In the rows, 128 means zero.
Each row has a class, written after it.
[153 136 102 129 143 116 136 131 135 120 129 127 124 136 137 150 109 109
 116 132 144 145 153 134 146 147 154  67 123 135 128 112 133 136 135 115
 149 142 133 127 125]
N
[147 106 121 130 125 144 132 120 125 110 113 118 129 126 146 127 132 132
 137 130 132 124 129 135 123 151 123  93 119 162 132 139 130 132 148 124
 142 124 119 136 150]
N
[130 116 133 155 127 118 140 127 114 115  86 137 160 133 140 133 131 121
 146 122 122 113 144 116  92 124 111  92 108 119 130 157 129 134 120 119
 148 137 138 145 117]
S
[102 132 149 113  88 140 131  89 141 118 174 114  92 109 119 102 134 136
  96 123  93 105 134  95 144  89  99 181  76 121 131 150 151 121 110 177
 122 116 136  91 140]
J
[107 142 133 101 157 149  71 135 111 123 178 114 103 104 105 158 103 159
  93 125 118 157 112 149 110 153 127 171 171 137 100 125 108 141  91 125
 104 142 142 165 135]
L
[108 151 127 148 109 106 155 107 104 123 139 114  99 133 112 116 120 157
 121 148  91 139 135 110 147 129 116 160 108 142  94 147 127 140 109 133
 114 135 126 125 115]
N
[105 116 140 136 179  93 100 134 139 124 177 116  86 138 189 160 110 158
 100  95  84 133 120 125 132 104 134 129 121  99 106 132 100 152 136 130
 143 124 129 157 123]
J
[129 115 116 107 134 137 132 138 144 142 143 112 138 121 145 131 157 144
 112 121 116 116 136 103 140 139 140 114  96 164 133 121 144 118 102 131
 128 112 139 106 134]
S
[112 102 137 122 175 175 128 149 175 149 195 142  94 125 147 118 118 130
 100 145 120 153 110 131 138 128 121 134 116 135 118 130 163 139 129 131
 186 114 139 110 144]
J
[136 106 131 131 161 128 126 145 149 150 125 161 133  86 142 141 127 141
 125 152 125 162 137 128 112 141 107 100  95 170 140 135 122 157 123 146
 137 132 108 150 126]
L
[178 129 150  85 181 145 116 119 177 190 104 142 112 113  86 126 145  93
 139 186 162 185 161 152 131 140  64 153 188 139  82 135 125 122 107  91
 148 118  79 169  97]
J
[ 97 185 135 160 117  90 149 176 136  96 156 118 129 114 134 123  72 103
  96 123  81 175 119 133 113 125 140  99 151 123 118  90 141 138  82  87
  84 171 158 200 121]
N
[140 135 122 149 104 116 119 117 142 111 132 145 128 130 107 124 134 124
 123 127 136 108 147 109 115 127 125 114 118 129 115 143 141 130 150 101
 152  95 116 134 134]
S
[124 123 112 141 115 142 143 140 152 120 134 152 134  94 118 109 181 131
 207  94 126  87 136 101 145 147 109 134 181 165 151 109  86 136 105 117
  98 147 107 115 158]
L
[150 148 100 145 151 161 115 117  95 128 122 174 141  74 111 118  86 128
 116 151 197 201 141 157  93 139 113  91 157 131 128 127 121 116 124 141
 138 161 127 117 142]
J
[ 78 147 174 134 146 132  81 159 144 111 148 102  93 146 110 139 113 119
 162  58  90 103 146 127 121 112 164 153 141 102 102 129 106 154 136 105
 152 145 134 112 115]
X
[136 113 133 138 116 124 154 142 138 114  97 129 150 146 138 133 134 132
 125 134 118 114 135 115 130 153 133  90 113 157 111 147 140 133 138 101
 151 109 129 129 127]
Y
[121 106 142 135 114 142 154 152 152 109 108 128 147  99 165 134 170 111
 143 132 119 118 125 134 102 122  96 117 106 157 119 136 144 160 106 138
 147  91  97 133 149]
Y
[143 148 155 109 135 137 113 150 155 140 142 139  94 131 149 134 131 140
 153  96 120 146 126 143 116 121 120 133 121 105 158 137 117 147 106  92
 171 140 145 139 108]
Q
[139 116 120 130 149 137 113 146 140 120 126 118 142 114 139 144 109 117
 107 116 129 142 145 119 116 153 134  79 109 158 115 126 147 130 117 138
 144 134 130 141 144]
N
[115 120 133 137 196 137 151 131 128 161 117 159 161 103 177  92  97  97
 102  98  98 144  88 114 104 122 167 127 165 142  81 145  92 155 163 138
 150 164 144 108 127]
J
[102 143 131 169 190 109 111 151 132 135 200 152 108 157 182 134 124 168
 117 125 123 115  90 147 140 121 168 138 103 103 110 105  93 167 158 128
 155 124 144 163 132]
J
[121 129 138 121 124 149 134 101 131 111 134 163 127 108 105 109 141  98
 143 126  90  92 112 135 100 102  79 159 165 113 154 154 139 146 123 113
 136  98 116 147 132]
S
[160 130 114 126 140 160 152 141  84 157 133  86 138  65 146 117 123  99
 154  94 207 157 121 106 164 158  91  62 166 167 169 159 140 171 133 132
 176 138 138 124 171]
E
[106 121 136 125 125  59 156 102 151 101 137 116 128 174 113 153 157 122
 100 170 122 104 122 126 153 142 185 107 105 169 149 100 106 105 145  85
  83 127 127 142 116]
Q
[131 112  98 151 145 147  92 117 136 166  79 137 115 127 143 148 145  49
 185 179  98 152 104 199 129 119 178 105  96 150 118 135 120 142  96 114
 182 151 151 155  96]
Y
[120 160 122 122  95 140 117 154 108 104 146 110 132 107 109 137  57 132
 103 108 140 158 134 154 122 135 158 119 128 141 155 123 131 121 151 124
 105 161 158 116 106]
N
[152 168 107 135 116 141 133  96 122 104 148 107 149  71 122 105 187 100
 118 110 113 139 128  89 141 137  89  90 151 161 146 131 122 128 124  67
 177  91 105 173 115]
S
[132 127 129 139 158 140 121 119 105 128 119 115 140 105 129 130 115 112
 129 116 136 146 130 125 111 147 139  82 114 146 126 138 145 134 128 136
 153 148 137 114 148]
Q
[146 117  97  90 119 124  80 126  81 151 104 138 179 109  68 181 187 110
 104 142 104 115 151 175 129 131 156 140 195  89 130 153 131  69 156 149
 134 127 158 115  88]
Q
[124  95 111 126 143 140 130 107 129 135 134 158 153 118 146 122 133 135
 110 143 105  84 106 117 104 107 114 112 115 126 160 143 124 148 121 123
 154 120 154 152 138]
S
[117 158 124 182 149 113 147 159  97 123 101 119 144 124 157 102  96  93
 200 119 164 157 123 155 146 147 142  98 114 147 138 109  98 140 106 125
  87 196 150 155 126]
N
[148  81 110 106 175 125 135 112 151 191 136 143 122 130 172 139 137 159
 123 148 146  77  92 112 140 119 153 133 119 133 110 156 103 158 105 167
 135 119 142  98 168]
E
[126 103 144 130 135 128 102 140 131 137  67 123 110 136 154 101 162 127
 197 116 129 114 115 153 112 111 119 159  99 125 145 134  76 144  95 143
  82 157 104 154 149]
X
[106 184 172 149 126 146 123 121 138 103 153  84  91  99 154 121 144  82
 181 128 106 166 108 184 118  95 133 145 184 129 122 117  79 139 137  60
 166 126  97 167  81]
J
[128 166 143 126 121 121 162 122 118 122 100 163 137 138  89  99 147 127
 103 146 133 144 129 100 106 128 122 124 191 132 127 104 130 130 160 100
 146 104 116 162 134]
S
[ 83 152 194 130 110  90 100 177 135 146 172 111 100 168 116 108 139 162
 105  94  87 120 158  89 140 112 165 174  75 126 150 120 135 105  98 118
 122 121 142  81 111]
X
[ 89 118 146 121 141  96 115 143 108 148 162 132  96 128 100 146 116 135
 118 108  96 132 141 126 136 119 148 151 168 137 147 133 132 131 110 124
 110 129 132  81 125]
E
[ 97 137 153 155 114  81 171 164 208 125 152 114 112 101 111 157 154 106
 176 125  90 114 124 107 137 116 156  83 180 173  87 144 135 152 123  71
 125  90  88 123 135]
E
[133 166 113 136 135 109 179 111 108 139  71 148 183  96 170 123 170  91
 127 111 116 154 117 120  99 145 145  86 155 198 118  90 127 130 126 135
 142 132 128 139 112]
Q
[105 124 139 145 103 126  96 189 192 119 142 112 109 151 153 138 132  98
 116  97  98 131 121 137 104 120 190 149  89 129 152  83 110 125 129 120
 135 168 139 148 116]
X
[121 111 117 140 145 139 102 136 128 126 110 125 129 131 160 123 135 113
 143 113 142 127 113 124 125 128 145 107 120 122 118 124 113 141 131 134
 151 136 142 145 142]
L
[120 177  59 128 117 129 182 100 104 152  84 153  89 114 125  79  83 107
 142 146 152 188 110 140 162 113 154 140 157 136  56 118 128 154  89 147
  76 172 149  89 136]
J
[133 185 192 187 119  54 180 103 142 125 138 155 147 151 136 139 252 116
 178 121 132 165 157  98 101 175 122  96  52 176  80 123 123 158 118  84
 188 157 122 137 104]
S
[133 139 137 121 108 131 107  76 121  87 115 123  78 148  95 146 132  95
 145 129  97 105 133 150 109 107 119 140 139  85 142 156 147 114 104 119
 142 106 111 123 129]
Q
[137 100 121 135 117  97 117 152 150 135 144 135 153 144 124 150 153 147
 119 139 139 106 145 124 125 148 144 111 113 132 120 124 124 132 138 104
 117 132 126 123 125]
L
[146 127 142 134  54 119 116 106 159 107  88 190  68 141  68 133 133 130
 199 106 109 134 175 147  82 107 125 156 113 128 153 185 124 123 147  84
 140 116  78  51  91]
S
[108 123 100 119 104 148 140 114 158 118 107 124 113 127 118 125 112 132
 133  93  68 109 118 113 118 108 136 110 113 133 122 116 165 150 147 120
 148 138 146 113 117]
Q
[153 142 136 120 128 108 159 142 163 134 155 164  86 139 154 134 118 182
 109 119 106 108 117 114 140 123 146 155 142  94 114 154 121 127 120 148
 110 102 121  87 145]
E
[113 149 118 161 127 130 155  61 109 127 100 103 139 107 153  99 109 119
 153 150  81 115 105 131 109 119 126  84  92 173  88 132 138 156  99 111
 128 154 141 142 129]
X
[120 133 146 139 160 132 161 121 116 148 107 125  95 113 133 140  76  99
 157 120 108 112 153 116 150 104 135 180 139  91 146 154  78 151 149 198
 140 182 129  95 101]
Q
[116 197 154 142 102 118 132 114 125 102 144 146 131 132 111 143 122 124
 129 134 107 107 136 145 104 104 134 146 151  99 124 122 128 119 130 109
 145 104 145 156  89]
S
[144 151 140 148 132 165 152 136 133  98 143 132 157 113 167 113 103 190
 116 123 123 116 125 121 118 179 149  74  59 175  86 141 155 140 149 134
 141 117 143 101 140]
L
[108 113 170 119 160 106 171 121 166  99 138 152 145 152 176 151 143 114
 119 121 110 103 106 160  85 118 106 164 146 102 122 101 120 148 162 128
 119 136 123 140 110]
Q
[108 236 153 158  87  78 144  89 128 135 153 150 121  59  64 128 113 130
  99 131  96 146 125  62 142 116 142 127 201 173 103 129 110  99 132 142
 125 108 145 180 127]
E
[139 102  99 101 132 145 113 105 142 161 123 123  86 100 103  93  90  85
 135 116  95 168 123 129 156 118  98 145 129 172 138 170 163 133 132 101
 128 107  97  86 105]
N
[123 133 157 108  71 160 136 160 114 108 107 113  98  85 197 136 114 172
 125 117  86 112 135 136 108  84 131  84 108 115 174 157 136 139  62 177
 149 123 187 147 168]
E
[116  98 135 120 141 135 125 136 156 124 128 140  82 123 146 137 105  95
 130 128 105 148 117 141 120 115  93 161 150 115 123 134 136 152  92 139
 126 131 123 144 153]
Y
[117 101  93 104 151 169 134 141 134 166 132 147 132  98 119 149 171 137
 102 135  76 103  99  95 120 128 128 177 193 116 125 115 119 133 108 221
 132 140 131 132 161]
L
[134 110  55 137 150 143 100  90 116 147 186 108 126 150 127 145 111 133
  64 153 136 122  77 147 130 152 175 140 178  88  44 113 143 133 129 104
 157 166 191 121 149]
E
[116 125 149 111 129 140 135 130 163 135 175 109  85 115 149 144 107 158
 112 149 127 104 134  94 131 126 127 162  64 172 148 142 128 125  36 177
  98 111 133 115 162]
S
[118 128 170 115 160 119 114 140 167 143 166 133  56 155 158 111  92 130
 157 121 100 102 119 132 157 101 147 157 131 105 148 132 115 129 108 119
 103 115 143 129 157]
S
[127 117 126 140 133 137 106 131 113 130  98 107 144 127 111 132 122 127
 130 136 138 147 151 127 112 147 126  94 122 151 121 138 137 102 110 114
 138 145 132 128 123]
X
[127  78  90 134 143 143 113 116 120 113  94 115 155 162 167 123 142 156
 129  91 171 132 109 119  72 149  71 135  36 128  94 113 188 130  76 169
  86 139 127 107 159]
S
[119 156 117 137 116 138 142 124 110 138 155 139 157  93 126 130 133 122
  98 121  82 126 117 114  99 121 130 127 112 145 144 139 159 134 106 138
 150 119 146 113 109]
S
[145 105 176 119 156 116 103 127 157 145 162 145 101 142 100  86  90 155
  70 135 149 156 135  93 134 129 122 155 111  96 128 145 102 111 185 122
 118 163 127 125 153]
J
[130 107 124 150 125 117 124 142 139 123  98 125 144 135 150 138 138 128
 132 138 109  98 131 135 117 114 153  78 112 131 134 139 119 144 134  93
 165 114 132 155 108]
E
[129 122 123 141 130 146 130 100 131 116  93 113 136 109 133 118 139 116
 158 134 131 110 125 120 131 123 123  67 127 151 119 146 133 134 112 104
 164 119 139 144 135]
E
[133 102 126 114 143 101 168  92 160 149 131 156 148 156 160 166 132 132
 129 178 139 116 121 145 123 110 127  97 116 114 131 153 120 101  95 115
 135 150 168 108  93]
J
[118 139 156 120 100 117 139 130 172 109 118 113 102 131 136 135 129 145
 115 122  90 116 126 122  94 116 121 139 144 157  94 126 124 161 107  77
 137  98 103 165 113]
E
[137 113 137 136 116 114 129 118 136 121  95 131 127 143 126 133 136 130
 137 132 111  95 135 128 118 119 122 109 129 127 134 147 130 133 132 104
 144 107 118 144 114]
E
[109 162 188 108 131  95 208 135 219 106  90 118  65 149 138 149  75  89
 106 134 136 187 145  72 153 141 179 136  79 170 107 130  98 101  61 169
  82 190 147 107 108]
E
[148 112 113 126 128 125 107 104 140 138 129 119 124 123 150 136 118 126
 109 118  97 111 131 118 100 121 124 125 118 135 114 138 133 137 121 113
 142 118 123 138 127]
S
[134 171 143 125 130  84 192 151 111 108 178 150 144 153 137 166 152 173
  66 165 142 118 145 143 151 166 167 135 106 152 176 108  98 130 152 129
 106 116 114 110  94]
X
[154 149 167 143 151 117 108 109 109 118 117  99 152 126 149 135 110 110
 184  98 168 134 135 171 121 166 142  81  86 172 157  91  99 147 175  97
 110 174 116 127 123]
Y
